In the rows, 128 means zero.
[165 134 168 166 149 105  99 125  77 124 103 135 123 102 101 131 130 109
  83 102 139  46 131 124 108 180 126 101 164  94 122 108  81 132 126 183] | 1
[145 145 147 124 115 131 113 135 188 109 148  76  98 142 109 157 132 106
 121 112 126 115 154 125 149 132 107  67 170 164 121 103  87  65 111 138] | 4
[ 95  83 151 137 136 197 192 109 206 138 166 179 144 144 137 133 134  83
  74 117 154  79 139 147 103 127 137  99 155 118 106 118 119 105  52 156] | 4
[ 85 118 134 142  82 140 152  72 204 118 157  94 119 160 138 142 139 134
  86 122  97 136 134 160 106  89  99  84 175 152 163 121 109  85   4 141] | 7
[141 149  82 104 129 112  96 150  97  83 172 108 116 111 113 105 144 172
 196 108 164 167 125 123 148 134  97 138 139 145 140 163 147 204 211 117] | 8
[120 133 146 149 100 109 117 163 149 149 104  99 152 141 114 136 129  93
 166 133 149 102 183 137 133 128 100 116 104 144  94  93 131 136  57 106] | 6
[122 139 147 142 140 215 133  94 154  99 166 108 104 168 132 153 150 100
  83 152 149  94  93 154 121 101  91  93 181 132 138 134 141  88  58 121] | 4
[178 126  89 104 139 146  44  76  71 124 113 176  68 122 145 118 123 101
 115 140 136 157  97 176  73 169  94 134 109 132 195 135 104 153  89 128] | 1
[144 113 105 133 131 168 133 200 114 122 116  82  93 122  47  92 148 147
 171 162 163 161 166 148 129 156 112 160  80 148 121 109 178 126 164  93] | 4
[157 151  86  71  94 102  60 152 113 138 129 172 136 116 128 134 111 162
 158 116 133 145 122 136 128 133  88 144 131 167 152 119  90 166 161 163] | 8
[120 111 131 172 108 164 120 121 131 128 106 117 149 167 107 107 134 135
 194 170  75 154 142  77 177 133 152 173 125 137 130 137 146 102 130  70] | 3
[115 135 134 144 142 187 126 131 149 110 137 113 114 172 103 123 141 130
 125 125 149 197 130 138 118 128 133 101 129 116 110 128 154 138 155 140] | 3
[205 112 122 117 138  84 194 118 137 123  82  72 102 132 109 112 149 155
 155 125  82 105 116  68 187 131 113 156 119 134 137  74 137  26 130  99] | 7
[134 116 139 158 113 152  96 163 111 170 112 115 161 153 144 136 137 164
 172 130 112 137 156 121 147 122 129 138 100 116 130  81 142  96 126 116] | 4
[135 159 112 132 102  95 105 117 181 140 130 130 165 133 129 141  80 130
 131  87 164  99 129  99 135  94 136 126 135 127 123 178  72 191 118 167] | 7
[116 114 136  71 128 140 104 123 129 124 133 168 111 149 136 154 144  81
 105 119 144  77 130 157 118 130  92 125 110 165 129 144  93 117  22 125] | 4
[142 164 168 155 119 132 146 114 127  87 142 116 116 201  85 153 136 163
  73  88 129 144 151 107 106 136 119  54 168 106 166 143  85 129  79 138] | 1
[115 148 122 158 140 122 123 132 103 154 167 116 161 107 149 129 151 107
 131 112 136  93 142 127 114 125 104 109 128 110 139 143 118 155 140 161] | 2
[178 101 117 177 138 103 158 147 142 151 126 139  96  90 166 120 158  37
 192  93 138 142 148  80 134 115 156 159 175  90 152 125 185 175  95 107] | 2
[129 120 143 155 131  79 177 200 154 151 144  82 163 105  88 131 140 171
 127 103 104 100 154 149 143 115 104 114 141 112  88 122 101 142 199 151] | 7
[159 116 108  80 111 172 139  97 148 106 150 115  98 116 172 151 152  59
 112 123 105 107 139 164 126 134 105  93 136 128 166 196 101  77  30  79] | 0
[137  96  93 139 125 160 146 105 168 143 155 171  92 129 176 124 152 104
  98 116 135 122  80 151  81 141  94 147 154 141 163 129 159 144  75 142] | 3
[111 102 145 154 127 149 176 156 128 122 143 161 151 162 146 115 143 133
 145 123 126 182 120 132 109 125 144 118 131 114 145 117 191 144 133 120] | 8
[188 137 100 133 172 100 170 172 143 133 136 105 157 111 133 136 125 171
 174 100 154 128 133  95 178 124 151 128 156 134 145  94 111 122 147 173] | 8
[178 124  86 161 146 106  97 143  91 144 122 180 121 125 175 126 118  87
 130  85 151  65 106 122  98 182 154 106 112  95 172 171 128 176 137 136] | 7
[ 77 182 107 173 158 115  61 139  68 116 120 112 128 171 167 192 131 147
 137 110 143 128  57 110 152  98 134 129 185 149 153 121 151 174 171 151] | 0
[141 141 111 174 121 157 122 146 132 140 145 120 186 104 163 120  88 194
 124 139 156 119 105 150 112 142 125 122 143 135 144 130 114 169 208 178] | 8
[167 152 139 130 110 147 138 100  67 142 117 113 146 162 137 118 153  64
 160 188 158 137 125 126  96 148 135 116 141 119  98 108 167  94  58  63] | 3
[155 135  89 136 143 133 116 182 148 112 119 151 163 133  92 148  98 131
 179 114 109  96 146  74 175 187 142 122 122 134 151 163  85 130 182 134] | 5
[104 146 133 120 125 177 137 111 167 144 130 124 149 145 121 145 118 129
 107 151 101 191 168 145 131 100 131  92 154 134 123  81  89  93 140 180] | 2
[179 147 122  92  72 154 105 151 207 147 145 147 110 149 165 105  87 140
  56 123  82 144 139 161 102 107 153  73  75 138 190 162 116  87 139 141] | 6
[138 139 103 147 166 119 158 158 172 110 173 103 141 135 141 133 152 131
 184 119 101 149 111  83 196  93 110 140 161 118 148 114 193 156 186 139] | 6
[175  89 115 129 119 115 205 164 153 104  93 115 137 119 140 122 112 178
 143 107 118 181 134 114 133 157 154 147 112 117 155 165 149 170 189 113] | 7
[167 161 142 103 136 154  93 156  83  94 123  92 126 138  79 124 137 176
 121 189 137 143 123 157 164 129  89 107  95 163 178 126 130 176 153 100] | 6
[223 135 134 151 157  75 124 165 129 137 121 100 140 152 161 131 109 154
 142  92 163 105 149 114 169 119 124 106 116 119 117  89 125 192 122 137] | 7
[141 111  97 155 161 103 102 158 155  90 124  92  99  90 112 140 142 136
 202  61 120 124 125  68 187 136 131 167 176 110 146 137 152 144 156 168] | 5
[159 142  84 160 108 156  84 116 128 131  82 143 127 122 145 130  86  75
 177 145 157  84 116 104 120 150 134 169 165 141 136 139 118 106  74 139] | 8
[137 127 126 126 105 176  71 127 139 112 117  98  73 133  80 111 153  85
 151 140 126 136 132 164 114 132  65 120 109 120 120 125 157  96 101  95] | 1
[ 95 123 134 118 126 115 115 104 141 162 138 185 175 158 157 145 101 154
 108  90 143  90 106 134 106 132 137  99  76 141 137 141  55 128 105 131] | 5
[164 117 155 136 126 121 135 130 105 161 109  98 122  90  78  97 141 142
 108 144 165 104 132 179  88 147 154  96 108 119 119  94  94  84 116 112] | 1
[201 111 145 184 122 116 163 109 175 139 102 153 163 168 125 145  77 179
  98 101 148 143 144  99 101 166 126 116 130 132 186 110  59 164  53 165] | 1
[220 134 129 102 117 129 122  76 125 136 133 141 158 178 157 131 123 150
 176 167  93 153  96  77 185  82 110 188 158 139 133 136 110 127  80  72] | 3
[ 37 135 113 129  99 137  72 168 107 113 140 146  90 164  73  99 165 166
 151 134  89 110 172 136 166 105 147 132 152 145  87  96 157 129 194  87] | 6
[ 72 137 110 157 107 215 197 107 106 128 105 109 102 155 112 111 160  77
 152 188 108 195 171 128  96 152 138 138 155 103  89 111 171  77 130  50] | 3
[173 168 132  74 142  96  68 143 109 111 176 140 143 165 117 110  84 110
 113 148 117 101 153 149 144 114 133  99  96 155 104 176  70 146 116 116] | 5
[157 121 145 115 112 209 147 103 161 122 133 129 123 143 129 118 118 141
  84 147  99 217 130 159  97 119 117 126 118 102 151 176 110 127 138 136] | 3
[102 147 118 171 117 127 116 171 137 145 137 153 127 174  79 142 141 166
 128  89  85 105 135 104 127 116  89 136 154 100 124 130 107 127 166 138] | 1
[122 151 101 150 143 183  76 116 155  98 155 112 112 214 102 122 132  91
 154 132 123  88 167 111 166 108 103 107 153 135  70 123 132  66 104 132] | 2
[131 138 130 168 129 140  85 152 109 132 164 134 167 188 150 120 113 123
 134 149 147 131 172 157 115 145 112  83  83 159 137 143 125 196 109 114] | 2
[170 134 103 158 162  90 103 130 124 158 139  83  81 118 135 126 148 161
 128  54 135  96 145 147 135  99 131 105 141  83 127 117  74 103 136 145] | 7
[170 100 127 125 133  95 217 159 133 119 141 136 151 173 198 141 178 152
 130  71 152  98 116 112 113 171 161  60 114 114 163 102 198  83  80 102] | 6
[152 133  95 162 170 158  71 114 152 110 151 103 109 121 116 136 119  72
 143 136 148  90  93 170 135 107 114 121 193 108 110 160 125 135 119 168] | 7
[123 127 175 112 116 179  93  94 167 114  83 153 125 154  97 132 103  60
 144 123 135 143 188 121 154 133 120  93  80 105  83 134  68 134 123  95] | 6
[173 145 118 120 168  68 138 174 109 140 135 134 149 110 145 145 101 147
 106 126 156 105 120 166 116 161 124 103  68 174 184 180  53 213 153 122] | 6
[150 107 113 142 102 106 197 179 135 123 122 105 141  90 112 110 143 156
 123  95 144 112 178 127 104 205  95  98 113 111 122 101 147 169 191 148] | 7
[130  97 171 150 107  92 161 124 162 119 139 169 130 149 101 141 151 143
 118  62  84 116 121  85 130 137 129  98 163 130 187 146  72  90  90 140] | 8
[146 112 100 107 149 131  93 132 114 147 160 150 146 115 169 117 126 123
 129 157 143 111 122 211 109 116 155 122 126 139 138 146 119 148  86 128] | 6
[138 140 111 116 133 105 137 110  97 105 157 115 134 143 156 125 136 111
 145 123 121 190 111 104 122 126 110 142 133 128 147 134 180 160 146 132] | 0
[ 52 104 143 129  88 142  88 182 100 110  89 179 118 141  86 123 162 109
 174  97  85  87 177  77 168 162 137 139 116 110 103 103 172 132 147  97] | 5
[ 90 120 137 110 149 123 117 146 147 118 157 116 153 117 158 156 147 115
 102  99 148 108  97 143 116 145  96 103  99 164 174 129 153 136  85 214] | 4
[135 113 113 141 179 201 174 109 110 100 146 163 147 188 151 119 142  90
 134 175 127 122  82 109 137 122 147 143 156 102 144  94 235  91  44 128] | 5
[ 70 115 178 104  67 114 107 101 208 140 114 119 179 118  95 136 120 120
 145  83 143 134 144 128 115 116 119  94  99 127  75 131  84 108 119 154] | 1
[142 147 147 158 137  93  80 126 100 121 115 113 124 165  95 133 101 123
 148 117 156 101 181  93 144 146 105 148 137 155  81  96  73 154 108 139] | 4
[ 49 125 133 144 137 150 129 147 100  97 131 111  86 123  61 112 170 130
 139 116 126 123 140 125 133 126 136 132 146 114 114 121 162 122 148 109] | 5
[146  75 166 119  73 124 177  92 195 100 150 144 157 144 168 121 132 134
 143 120 110 181 143 118 126 133 108 104 151 164 175 103 146 132  22 122] | 8
[ 64 120 151 141 100 178 104 115 156 146  97  91  82  63 125 126 123 108
  93 156 141 125  99 178 100 105 133 149 138 158 127 121 123 110 157 133] | 4
[ 97 128 124 155 123 154 115 151 139 174 126 123 116 113 103 130 137 111
 114  93 167  54 172 145 101 142  99 123  94 119  98 117  75 105 105 139] | 4
[152 146 171 100 105 132 168 128 145 121 127 134 140 161  78 140 128 120
 107 132  74 159 150 114 128 101 119 109 139 100 136 165  80  96 103 104] | 1
[153 111 137 129 135 177 189 105 142 138 167 120 135 124 140  89 139 167
  94 141 154 146 146 123 121 124 139 122 106 118 166  90 153 129 103 136] | 4
[ 79 135 134 157 139 127 143 126 152  82 123 140 159 196 123 145 102 135
 178  77 162 176 149  78 142 103  98 171 160 118  64 138 141 194 125 170] | 8
